Here is a tiny trained network, its code and every weight. The questions are about switching its units off for an input and a class, where a switched-off unit gives its printed mean instead of its output.

import numpy as np


def w(rows, s, z=0):
    codes = np.array(rows[::2]) - 128.0
    scale = np.full(codes.shape[1], s)
    scale[-1] = z or s
    return codes * scale


def f(y):
    return y / 2 * (1 + np.tanh(0.7978845608 * (y + 0.044715 * y**3)))


def log_softmax(a):
    a = a - a.max(-1, keepdims=True)
    return a - np.log(np.exp(a).sum(-1, keepdims=True))


def net(x, mask):
    res = np.array(x, float).reshape(1, 4) / 4 @ E
    y = f(res @ A[0][:, :-1].T + A[0][:, -1])
    res = res + np.where(mask, y, B[0][:, -1]) @ B[0][:, :-1]
    return log_softmax(res[-1] @ U[:, :-1].T + U[:, -1])


A, B = {}, {}
E = w([
[59,185,123,178,85,76,56,120,229],'x0',
[131,174,186,102,193,60,197,170,154],'x1',
[117,49,51,193,153,47,129,146,115],'x2',
[160,174,185,244,149,180,110,140,105],'x3',
],0.012)
A[0] = w([
[145,227,183,32,94,215,136,70,160,93],'n0',
[180,164,189,163,165,50,207,160,129,4],'n1',
[148,88,83,61,159,173,127,118,42,76],'n2',
[75,158,94,115,75,93,123,96,198,109],'n3',
[177,207,183,170,145,156,95,168,107,105],'n4',
[100,167,157,81,178,73,184,199,156,85],'n5',
[133,58,104,217,149,51,162,134,115,119],'n6',
[135,102,79,3,86,95,140,98,159,21],'n7',
[78,145,162,165,110,80,51,201,162,117],'n8',
[174,157,107,255,136,195,147,152,144,66],'n9',
[201,45,150,102,166,168,230,188,56,132],'n10',
[133,76,63,137,45,205,31,6,66,42],'n11',
],0.0093,0.0037)
B[0] = w([
[143,142,30,84,6,103,72,200,155,243],'n0',
[60,64,218,189,80,172,159,135,136,186],'n1',
[88,192,185,239,92,114,78,79,105,202],'n2',
[116,214,143,175,143,79,135,60,116,207],'n3',
[158,125,113,40,109,145,158,92,90,191],'n4',
[95,35,150,186,53,116,217,174,201,195],'n5',
[179,88,11,63,52,201,1,187,73,220],'n6',
[211,78,238,8,126,149,125,39,40,206],'n7',
[142,196,100,182,120,57,121,104,73,209],'n8',
[162,49,186,46,147,111,152,12,44,195],'n9',
[91,243,96,187,92,92,98,84,120,248],'n10',
[56,71,173,192,100,113,231,189,204,244],'n11',
],0.0089,0.014)
U = w([
[106,249,185,198,100,14,100,72,94,90],'0',
[75,13,226,169,56,109,210,187,182,125],'1',
[182,59,235,2,111,91,138,31,57,182],'2',
[148,106,34,64,22,141,56,229,109,108],'3',
[137,159,117,148,99,108,164,105,149,254],'4',
[165,168,192,72,236,124,121,178,118,78],'5',
[116,137,148,56,225,207,155,205,130,82],'6',
[226,82,201,104,206,167,129,128,189,84],'7',
],0.0085,0.009)

Each question gives the input, the list of numbers given to net, and the class t.
The units are the neurons (one row each of A and B). Each row of codes is followed by its name. A weight is (code - 128) times the scale printed after its matrix; where a second scale follows, it is the last column's (A, B and U).
mask holds one flag per neuron, in row order. A switched-off neuron (its flag False) gives its mean, the last column of its row in B, instead of its output. The means were averaged over made-up inputs and are rounded, as every weight is.
A unit's drop is (log p(t) with every unit on - log p(t) with that unit switched off) / (log p(t) with every unit on - log p(t) with every unit switched off).
most important unit: the unit with the biggest drop
k most important neurons: the k neurons with the biggest drops, biggest first
drop of u: that unit's drop, to one decimal
input [3,6,6,-7], class 2: most important unit : n7
input [-5,0,-7,-1], class 3: 2 most important neurons : (n0 n3)
input [1,-6,-7,8], class 2: 2 most important neurons : (n9 n4)
input [-8,4,-1,7], class 0: 2 most important neurons : (n10 n7)
input [-7,-7,-8,0], class 3: 4 most important neurons : (n0 n3 n8 n1)
input [-7,7,-1,-3], class 0: 2 most important neurons : (n10 n11)
input [5,5,6,-4], class 3: 3 most important neurons : (n6 n11 n10)
input [-1,6,1,-6], class 1: 3 most important neurons : (n5 n9 n1)
input [5,-2,-3,-7], class 2: 2 most important neurons : (n7 n10)
input [5,8,6,8], class 1: 2 most important neurons : (n1 n5)
input [8,-7,5,-2], class 0: 3 most important neurons : (n3 n8 n5)
input [-1,7,7,0], class 1: 2 most important neurons : (n1 n5)
input [-7,7,-8,-3], class 3: 4 most important neurons : (n0 n11 n3 n10)
input [-4,-7,8,-8], class 2: most important unit : n7
input [-6,4,8,-7], class 3: drop of n4 : 0.2
input [5,-1,-5,-6], class 2: drop of n10 : 0.9
input [-6,-4,-5,1], class 0: drop of n2 : 0.6
